Below are the code and all the weights of a small trained network. Each question names an input and a class and asks about switching units off, where a switched-off unit gives its printed mean instead of its output.

import numpy as np


def w(rows, s, z=0):
    codes = np.array(rows[::2]) - 128.0
    scale = np.full(codes.shape[1], s)
    scale[-1] = z or s
    return codes * scale


def f(y):
    return np.maximum(y, 0)


def log_softmax(a):
    a = a - a.max(-1, keepdims=True)
    return a - np.log(np.exp(a).sum(-1, keepdims=True))


def net(x, mask):
    res = np.array(x, float).reshape(1, 8) / 4 @ E
    y = f(res @ A[0][:, :-1].T + A[0][:, -1])
    res = res + np.where(mask, y, B[0][:, -1]) @ B[0][:, :-1]
    return log_softmax(res[-1] @ U[:, :-1].T + U[:, -1])


A, B = {}, {}
E = w([
[130,127,128],'x0',
[124,130,129],'x1',
[127,129,133],'x2',
[10,148,29],'x3',
[127,123,130],'x4',
[176,253,93],'x5',
[126,129,133],'x6',
[222,67,10],'x7',
],0.0043)
A[0] = w([
[113,90,138,104],'neuron 1',
[152,107,96,87],'neuron 2',
[133,133,122,117],'neuron 3',
[152,126,160,202],'neuron 4',
[122,107,138,253],'neuron 5',
[160,128,173,94],'neuron 6',
[72,132,75,83],'neuron 7',
[84,174,186,62],'neuron 8',
[69,143,212,109],'neuron 9',
[84,127,104,157],'neuron 10',
[168,82,71,87],'neuron 11',
[149,169,103,116],'neuron 12',
[178,78,70,106],'neuron 13',
[162,109,99,91],'neuron 14',
[191,116,172,73],'neuron 15',
[147,110,92,206],'neuron 16',
[113,82,128,98],'neuron 17',
[87,3,155,100],'neuron 18',
[49,135,57,90],'neuron 19',
[181,106,180,98],'neuron 20',
[158,220,97,86],'neuron 21',
],0.011,0.0043)
B[0] = w([
[155,155,159,152],'neuron 1',
[80,101,154,152],'neuron 2',
[125,131,137,132],'neuron 3',
[136,147,36,211],'neuron 4',
[138,198,48,253],'neuron 5',
[165,70,112,162],'neuron 6',
[188,45,123,178],'neuron 7',
[27,79,187,173],'neuron 8',
[1,108,95,211],'neuron 9',
[159,109,69,187],'neuron 10',
[34,92,176,185],'neuron 11',
[163,170,167,167],'neuron 12',
[21,112,161,201],'neuron 13',
[71,116,144,157],'neuron 14',
[173,33,111,173],'neuron 15',
[67,175,65,219],'neuron 16',
[148,155,182,153],'neuron 17',
[211,237,221,225],'neuron 18',
[213,29,99,207],'neuron 19',
[180,50,99,185],'neuron 20',
[185,193,241,192],'neuron 21',
],0.023,0.0043)
U = w([
[128,165,44,254],'0',
[3,90,141,65],'1',
[243,7,55,83],'2',
[218,252,238,80],'3',
],0.0047,0.0059)

Each question gives the input, the list of numbers given to net, and the class t.
The units are the neurons (one row each of A and B). Each row of codes is followed by its name. A weight is (code - 128) times the scale printed after its matrix; where a second scale follows, it is the last column's (A, B and U).
mask holds one flag per neuron, in row order. A switched-off neuron (its flag False) gives its mean, the last column of its row in B, instead of its output. The means were averaged over made-up inputs and are rounded, as every weight is.
A unit's drop is (log p(t) with every unit on - log p(t) with that unit switched off) / (log p(t) with every unit on - log p(t) with every unit switched off).
The circuit of an input: a set's keep is (log p(t) with only the set's units on - log p(t) with every unit switched off) / (log p(t) with every unit on - log p(t) with every unit switched off). Starting from the 12 units with the biggest drops (on a tie, the unit counted first), units are removed one at a time, each time the one whose removal leaves the highest keep (on an exact tie, the one counted first), for as long as the keep stays at least 0.8.
units of the circuit, in order: the units of the circuit, biggest drop first
most important unit: the unit with the biggest drop
k most important neurons: the k neurons with the biggest drops, biggest first
drop when u is switched off: that unit's drop, to one decimal
input [3,2,1,-8,8,5,-6,0], class 2: units of the circuit, in order	(neuron 15; neuron 20)
input [4,7,6,0,2,2,-3,4], class 1: units of the circuit, in order	(neuron 18; neuron 13; neuron 19)
input [-8,4,-2,-8,-6,6,7,-8], class 1: 2 most important neurons	(neuron 8; neuron 9)
input [2,-5,2,3,4,6,0,1], class 3: most important unit	neuron 21
input [-1,4,3,-7,-3,4,7,8], class 1: units of the circuit, in order	(neuron 13; neuron 11)
input [-5,-1,3,-3,4,3,-4,7], class 1: units of the circuit, in order	(neuron 13; neuron 11)
input [8,-3,0,6,-5,8,7,5], class 3: 2 most important neurons	(neuron 21; neuron 12)
input [3,-5,6,3,0,4,-3,0], class 3: units of the circuit, in order	(neuron 21; neuron 9)
input [1,4,6,5,7,0,3,3], class 2: units of the circuit, in order	(neuron 19; neuron 7)
input [-6,8,-1,-2,6,-6,-5,-5], class 3: 2 most important neurons	(neuron 18; neuron 16)
input [-7,-6,-3,0,-6,6,4,-4], class 3: 2 most important neurons	(neuron 21; neuron 16)
input [6,-1,4,-3,-7,7,5,-7], class 1: 3 most important neurons	(neuron 8; neuron 9; neuron 18)
input [7,4,4,2,-2,1,2,5], class 1: 3 most important neurons	(neuron 13; neuron 11; neuron 18)
input [7,2,4,6,2,-8,4,8], class 1: units of the circuit, in order	(neuron 13)
input [0,7,6,8,-2,-5,-1,-6], class 2: 3 most important neurons	(neuron 19; neuron 7; neuron 10)
input [2,7,8,-8,-4,-4,-7,-3], class 2: 2 most important neurons	(neuron 20; neuron 15)
input [6,4,-5,2,5,-1,0,7], class 1: drop when neuron 13 is switched off	0.2
input [7,2,-3,8,3,-4,7,-7], class 2: drop when neuron 11 is switched off	0.1
input [-8,-8,6,-3,-4,4,2,8], class 1: drop when neuron 13 is switched off	0.2
